Below is a small trained network, with its code and all its weights. Each question gives an input and a class and asks what happens when units are switched off, that is, made to give their printed mean instead of their output.

import numpy as np


def w(rows, s, z=0):
    codes = np.array(rows[::2]) - 128.0
    scale = np.full(codes.shape[1], s)
    scale[-1] = z or s
    return codes * scale


def norm(h):
    return h / np.sqrt((h * h).mean(-1, keepdims=True) + 1e-5)


def f(y):
    return np.maximum(y, 0)


def log_softmax(a):
    a = a - a.max(-1, keepdims=True)
    return a - np.log(np.exp(a).sum(-1, keepdims=True))


def net(x, mask):
    res = np.array(x, float).reshape(1, 7) / 4 @ E
    u = 0
    for l in range(2):
        y = f(norm(res) @ A[l][:, :-1].T + A[l][:, -1])
        res = res + np.where(mask[u : u + 9], y, B[l][:, -1]) @ B[l][:, :-1]
        u += 9
    return log_softmax(norm(res)[-1] @ U[:, :-1].T + U[:, -1])


A, B = {}, {}
E = w([
[65,153,105,134,143,106,33],'x0',
[169,219,147,124,170,148,71],'x1',
[167,139,178,138,94,50,130],'x2',
[165,151,65,254,182,99,120],'x3',
[128,133,88,100,253,73,126],'x4',
[113,85,210,158,118,122,87],'x5',
[212,180,157,145,183,176,159],'x6',
],0.0076)
A[0] = w([
[127,88,81,160,255,116,103,58],'0.n0',
[148,166,53,86,182,86,124,232],'0.n1',
[144,203,125,119,185,70,174,42],'0.n2',
[25,137,119,138,118,102,116,50],'0.n3',
[169,164,88,122,160,104,71,4],'0.n4',
[178,118,31,171,139,229,196,132],'0.n5',
[87,70,160,84,109,94,154,120],'0.n6',
[137,12,179,144,102,21,161,121],'0.n7',
[136,95,153,26,152,66,255,170],'0.n8',
],0.0089,0.0032)
B[0] = w([
[95,254,49,30,130,35,116,203],'0.n0',
[81,162,166,92,107,142,107,235],'0.n1',
[126,135,119,74,116,21,94,182],'0.n2',
[146,119,156,156,160,112,86,176],'0.n3',
[107,182,103,227,155,157,45,162],'0.n4',
[75,59,176,123,198,130,122,235],'0.n5',
[68,143,102,81,191,125,166,208],'0.n6',
[166,95,43,173,128,67,158,236],'0.n7',
[83,38,161,141,135,230,161,255],'0.n8',
],0.0082,0.006)
A[1] = w([
[197,230,77,50,55,93,100,220],'1.n0',
[135,47,182,210,121,112,58,254],'1.n1',
[188,79,125,225,61,46,206,74],'1.n2',
[77,102,146,245,172,125,127,113],'1.n3',
[114,184,87,73,37,222,107,202],'1.n4',
[145,71,104,215,114,2,188,98],'1.n5',
[190,150,241,187,140,191,152,144],'1.n6',
[172,124,135,101,125,133,134,61],'1.n7',
[137,153,209,31,216,236,95,185],'1.n8',
],0.0083,0.0027)
B[1] = w([
[83,187,45,197,128,115,105,191],'1.n0',
[57,46,173,113,168,112,188,221],'1.n1',
[236,208,198,193,196,83,77,198],'1.n2',
[148,56,181,111,114,133,150,188],'1.n3',
[115,208,173,188,254,37,162,182],'1.n4',
[220,147,175,133,175,145,75,212],'1.n5',
[173,105,191,142,219,84,114,186],'1.n6',
[131,98,175,118,69,102,163,132],'1.n7',
[175,69,163,208,92,71,122,254],'1.n8',
],0.0091,0.0073)
U = w([
[33,55,119,94,103,148,177,175],'0',
[173,171,99,88,39,192,139,2],'1',
[124,246,101,155,150,66,78,157],'2',
[188,114,72,96,49,161,117,21],'3',
[143,116,52,102,97,119,128,61],'4',
[167,76,206,164,152,92,153,219],'5',
[150,168,105,115,27,143,151,15],'6',
],0.014,0.0046)

Each question gives the input, the list of numbers given to net, and the class t.
The units are the neurons (one row each of A and B). Each row of codes is followed by its name. A weight is (code - 128) times the scale printed after its matrix; where a second scale follows, it is the last column's (A, B and U).
mask holds one flag per neuron, layer by layer. A switched-off neuron (its flag False) gives its mean, the last column of its row in B, instead of its output. The means were averaged over made-up inputs and are rounded, as every weight is.
A unit's drop is (log p(t) with every unit on - log p(t) with that unit switched off) / (log p(t) with every unit on - log p(t) with every unit switched off).
The circuit of an input: a set's keep is (log p(t) with only the set's units on - log p(t) with every unit switched off) / (log p(t) with every unit on - log p(t) with every unit switched off). Starting from the 12 units with the biggest drops (on a tie, the unit counted first), units are removed one at a time, each time the one whose removal leaves the highest keep (on an exact tie, the one counted first), for as long as the keep stays at least 0.8.
units of the circuit, in order: the units of the circuit, biggest drop first
most important unit: the unit with the biggest drop
top k neurons: the k neurons with the biggest drops, biggest first
k most important neurons of layer l: the k neurons of layer l with the biggest drops, biggest first
drop when u is switched off: that unit's drop, to one decimal
input [1,-6,3,-4,4,1,4], class 0: top 2 neurons => 0.n8, 0.n6
input [6,1,8,2,8,8,2], class 2: most important unit => 0.n0
input [5,-2,0,-3,-2,3,-3], class 0: top 2 neurons => 1.n2, 1.n8
input [4,-1,-5,-2,2,-2,-5], class 2: units of the circuit, in order => 0.n8, 1.n1
input [-2,5,6,-4,7,1,-4], class 0: units of the circuit, in order => 0.n8, 1.n2, 1.n5
input [4,-6,-2,5,0,3,2], class 2: top 2 neurons => 0.n0, 0.n8
input [2,-7,-7,8,-6,-5,6], class 0: units of the circuit, in order => 0.n5, 1.n2, 1.n8
input [5,6,-4,4,-8,-1,-7], class 0: 4 most important neurons of layer 0 => 0.n0, 0.n3, 0.n1, 0.n2
input [-5,2,7,-7,4,6,-7], class 0: top 3 neurons => 0.n8, 0.n6, 1.n8
input [1,6,-6,6,-6,-7,-4], class 5: 2 most important neurons of layer 1 => 1.n3, 1.n0
input [8,-6,1,-1,4,0,-2], class 2: units of the circuit, in order => 0.n0, 1.n1
input [-6,-1,-4,-1,-3,4,-4], class 0: top 2 neurons => 0.n6, 1.n8
input [-2,-8,-7,7,-3,-6,5], class 0: top 2 neurons => 0.n5, 1.n2
input [-3,0,-5,6,4,-1,-6], class 2: units of the circuit, in order => 0.n0
input [-6,5,-2,2,6,8,5], class 2: top 2 neurons => 0.n0, 0.n8
input [2,-3,0,7,6,5,-6], class 2: drop when 0.n0 is switched off => 1.4
input [-3,5,-6,2,7,3,0], class 2: drop when 0.n0 is switched off => 0.2
input [-3,-4,4,4,7,-1,-2], class 2: drop when 0.n0 is switched off => 1.0
